Below are the code and all the weights of a small trained network. Each question names an input and a target symbol and asks about switching units off, where a switched-off unit gives its printed mean instead of its output.

import numpy as np


def w(rows, s, z=0):
    codes = np.array(rows[::2]) - 128.0
    scale = np.full(codes.shape[1], s)
    scale[-1] = z or s
    return codes * scale


def norm(h):
    return h / np.sqrt((h * h).mean(-1, keepdims=True) + 1e-5)


def f(y):
    return y / 2 * (1 + np.tanh(0.7978845608 * (y + 0.044715 * y**3)))


def softmax(a):
    e = np.exp(a - a.max(-1, keepdims=True))
    return e / e.sum(-1, keepdims=True)


def log_softmax(a):
    a = a - a.max(-1, keepdims=True)
    return a - np.log(np.exp(a).sum(-1, keepdims=True))


def net(x, mask):
    ids = ['ΘΣΦΩαβγεζηλμπτψ'.index(c) for c in x.split()]
    T = len(ids)
    res = E[ids] + P[:T]
    u = 0
    for l in range(2):
        r = norm(res)
        for j in range(2):
            rows = slice(2 * j, 2 * j + 2)
            q, k, v = (r @ M[l][rows].T for M in (Q, K, V))
            z = softmax(np.where(np.tri(T) > 0, q @ k.T / 2**0.5, -1e9)) @ v
            o = O[l][rows]
            res = res + np.where(mask[u + j], z, o[:, -1]) @ o[:, :-1]
        u += 2
        y = f(norm(res) @ A[l][:, :-1].T + A[l][:, -1])
        res = res + np.where(mask[u : u + 4], y, B[l][:, -1]) @ B[l][:, :-1]
        u += 4
    return log_softmax(norm(res)[-1] @ U[:, :-1].T + U[:, -1])


Q, K, V, O, A, B = {}, {}, {}, {}, {}, {}
E = w([
[34,128,171,154],'Θ',
[131,133,158,105],'Σ',
[35,100,155,156],'Φ',
[10,121,121,137],'Ω',
[114,114,68,67],'α',
[133,94,131,83],'β',
[156,134,143,100],'γ',
[43,147,182,155],'ε',
[124,158,135,103],'ζ',
[132,164,63,50],'η',
[118,114,187,123],'λ',
[128,87,58,34],'μ',
[123,163,105,100],'π',
[119,77,10,2],'τ',
[61,129,193,161],'ψ',
],0.007)
P = w([
[103,142,166,108],'0',
[32,60,223,2],'1',
[113,136,152,126],'2',
[45,50,215,20],'3',
[122,131,142,139],'4',
[58,40,206,45],'5',
[130,126,134,150],'6',
[72,36,197,64],'7',
[141,122,125,163],'8',
[87,32,191,84],'9',
[153,114,115,175],'10',
],0.0061)
Q[0] = w([
[116,4,155,167],'L0H1',
[113,210,153,200],'L0H1',
[134,200,54,127],'L0H2',
[254,159,119,48],'L0H2',
],0.0091)
K[0] = w([
[87,33,187,140],'L0H1',
[178,143,118,205],'L0H1',
[69,145,132,18],'L0H2',
[169,156,250,68],'L0H2',
],0.011)
V[0] = w([
[135,59,239,7],'L0H1',
[228,147,164,112],'L0H1',
[99,112,171,149],'L0H2',
[91,200,62,101],'L0H2',
],0.0015)
O[0] = w([
[206,100,109,7,251],'L0H1',
[159,135,67,190,91],'L0H1',
[126,124,156,105,158],'L0H2',
[171,160,133,100,127],'L0H2',
],0.0015,0.0021)
A[0] = w([
[175,251,78,104,253],'L0N1',
[234,172,96,113,79],'L0N2',
[234,232,166,138,228],'L0N3',
[231,135,115,2,145],'L0N4',
],0.0085,0.0025)
B[0] = w([
[62,101,73,89,166],'L0N1',
[112,106,118,255,127],'L0N2',
[174,239,185,9,155],'L0N3',
[75,117,186,185,252],'L0N4',
],0.01,0.0045)
Q[1] = w([
[180,156,98,145],'L1H1',
[230,149,41,206],'L1H1',
[132,143,161,113],'L1H2',
[4,71,239,128],'L1H2',
],0.03)
K[1] = w([
[86,138,185,52],'L1H1',
[4,61,243,32],'L1H1',
[180,162,133,111],'L1H2',
[236,171,16,231],'L1H2',
],0.017)
V[1] = w([
[18,2,65,82],'L1H1',
[30,232,37,226],'L1H1',
[98,113,193,252],'L1H2',
[185,161,222,200],'L1H2',
],0.0094)
O[1] = w([
[105,197,49,183,238],'L1H1',
[37,120,45,2,196],'L1H1',
[157,189,198,168,255],'L1H2',
[153,138,207,114,135],'L1H2',
],0.0096,0.0065)
A[1] = w([
[148,135,155,86,147],'L1N1',
[152,138,31,149,209],'L1N2',
[116,45,100,250,247],'L1N3',
[153,58,125,135,183],'L1N4',
],0.021,0.0014)
B[1] = w([
[172,109,21,80,191],'L1N1',
[221,107,149,157,255],'L1N2',
[2,33,180,74,171],'L1N3',
[168,197,123,203,149],'L1N4',
],0.02,0.006)
U = w([
[73,205,127,49,199],'Θ',
[221,87,206,170,102],'Σ',
[22,225,140,138,71],'Φ',
[52,182,2,146,23],'Ω',
[203,202,84,200,43],'α',
[192,223,219,129,60],'β',
[243,92,143,83,59],'γ',
[87,102,69,2,95],'ε',
[22,92,164,98,251],'ζ',
[182,128,37,128,213],'η',
[113,115,235,157,222],'λ',
[110,233,132,225,134],'μ',
[108,11,77,115,212],'π',
[168,88,101,254,116],'τ',
[168,121,189,17,68],'ψ',
],0.014,0.0029)

Each question gives the input, a string of symbols that net reads in full, and the target symbol t.
The units are the heads (2 rows each of Q, K, V and O) and the neurons (one row each of A and B). Each row of codes is followed by its name. A weight is (code - 128) times the scale printed after its matrix; where a second scale follows, it is the last column's (O, A, B and U).
mask holds one flag per unit, layer by layer, with each layer's heads first. A switched-off unit (its flag False) gives its mean, the last column of its rows in O or B, instead of its output. The means were averaged over made-up inputs and are rounded, as every weight is.
A unit's drop is (log p(t) with every unit on - log p(t) with that unit switched off) / (log p(t) with every unit on - log p(t) with every unit switched off).
The circuit of an input: a set's keep is (log p(t) with only the set's units on - log p(t) with every unit switched off) / (log p(t) with every unit on - log p(t) with every unit switched off). Starting from all 12 units, units are removed one at a time, each time the one whose removal leaves the highest keep (on an exact tie, the one counted first), for as long as the keep stays at least 0.8.
circuit, biggest first: the units of the circuit, biggest drop first
most important unit: the unit with the biggest drop
k most important neurons: the k neurons with the biggest drops, biggest first
k most important neurons of layer l: the k neurons of layer l with the biggest drops, biggest first
input τ α η ζ, target η: circuit, biggest first -> (L0N1 L1H2 L1N2)
input γ γ Φ Ω π τ ζ Θ λ γ, target λ: most important neuron of layer 1 -> (L1N3)
input λ π π β ζ ζ, target ζ: 2 most important neurons -> (L0N1 L0N3)
input η β Σ ψ ε α π π μ, target ζ: circuit, biggest first -> (L1N3 L0N4)
input λ ζ τ Θ α π τ Ω, target τ: 2 most important neurons -> (L1N2 L0N4)
input π γ τ Θ Φ ε, target Φ: 2 most important neurons -> (L0N3 L0N4)
input β π γ α, target γ: circuit, biggest first -> (L0N2 L0N3 L1N1 L1N3)
input τ ε λ ε Φ λ λ π, target λ: circuit, biggest first -> (L1H1 L0N1 L0N4 L1N3)
input λ π γ ε, target γ: 3 most important neurons -> (L0N4 L0N3 L1N1)
input α Σ ε π ψ π π τ, target π: 3 most important neurons of layer 1 -> (L1N2 L1N3 L1N1)
input γ λ π ε π Σ λ β, target λ: 2 most important neurons -> (L0N3 L0N1)
input α γ Ω λ π η, target π: 4 most important neurons -> (L0N1 L0N4 L0N3 L1N2)
input π Φ γ π ζ, target ε: circuit, biggest first -> (L0N3 L1H2)
input γ μ Φ Ω, target Φ: most important unit -> L0N1
input λ Θ γ ψ ζ ε μ β β ζ, target β: circuit, biggest first -> (L0N1 L1H2)
input μ ψ Φ ζ, target Φ: 3 most important neurons -> (L0N1 L0N3 L1N2)
input μ π τ γ η μ λ Θ Σ, target γ: circuit, biggest first -> (L1H1 L1N1 L0N3)
input ζ α τ ε, target τ: circuit, biggest first -> (L1H1 L1N2 L1H2)
input Σ λ Ω π ε ζ μ, target ζ: circuit, biggest first -> (L1N3 L0N4 L0N3)
input π π π η μ β ψ μ ε, target Θ: circuit, biggest first -> (L1H1 L0N4 L1H2)
input ψ γ μ τ ε β Θ, target Φ: circuit, biggest first -> (L1N2)
input η ψ ζ ε τ μ η α, target η: 2 most important neurons -> (L0N1 L0N2)
input ζ λ Φ π, target Φ: 3 most important neurons of layer 0 -> (L0N1 L0N4 L0N3)
input ψ π α η, target α: circuit, biggest first -> (L1H1 L0N3 L1N2)
input ζ π π λ Θ Φ Φ λ Φ π, target Φ: 2 most important neurons of layer 0 -> (L0N3 L0N1)
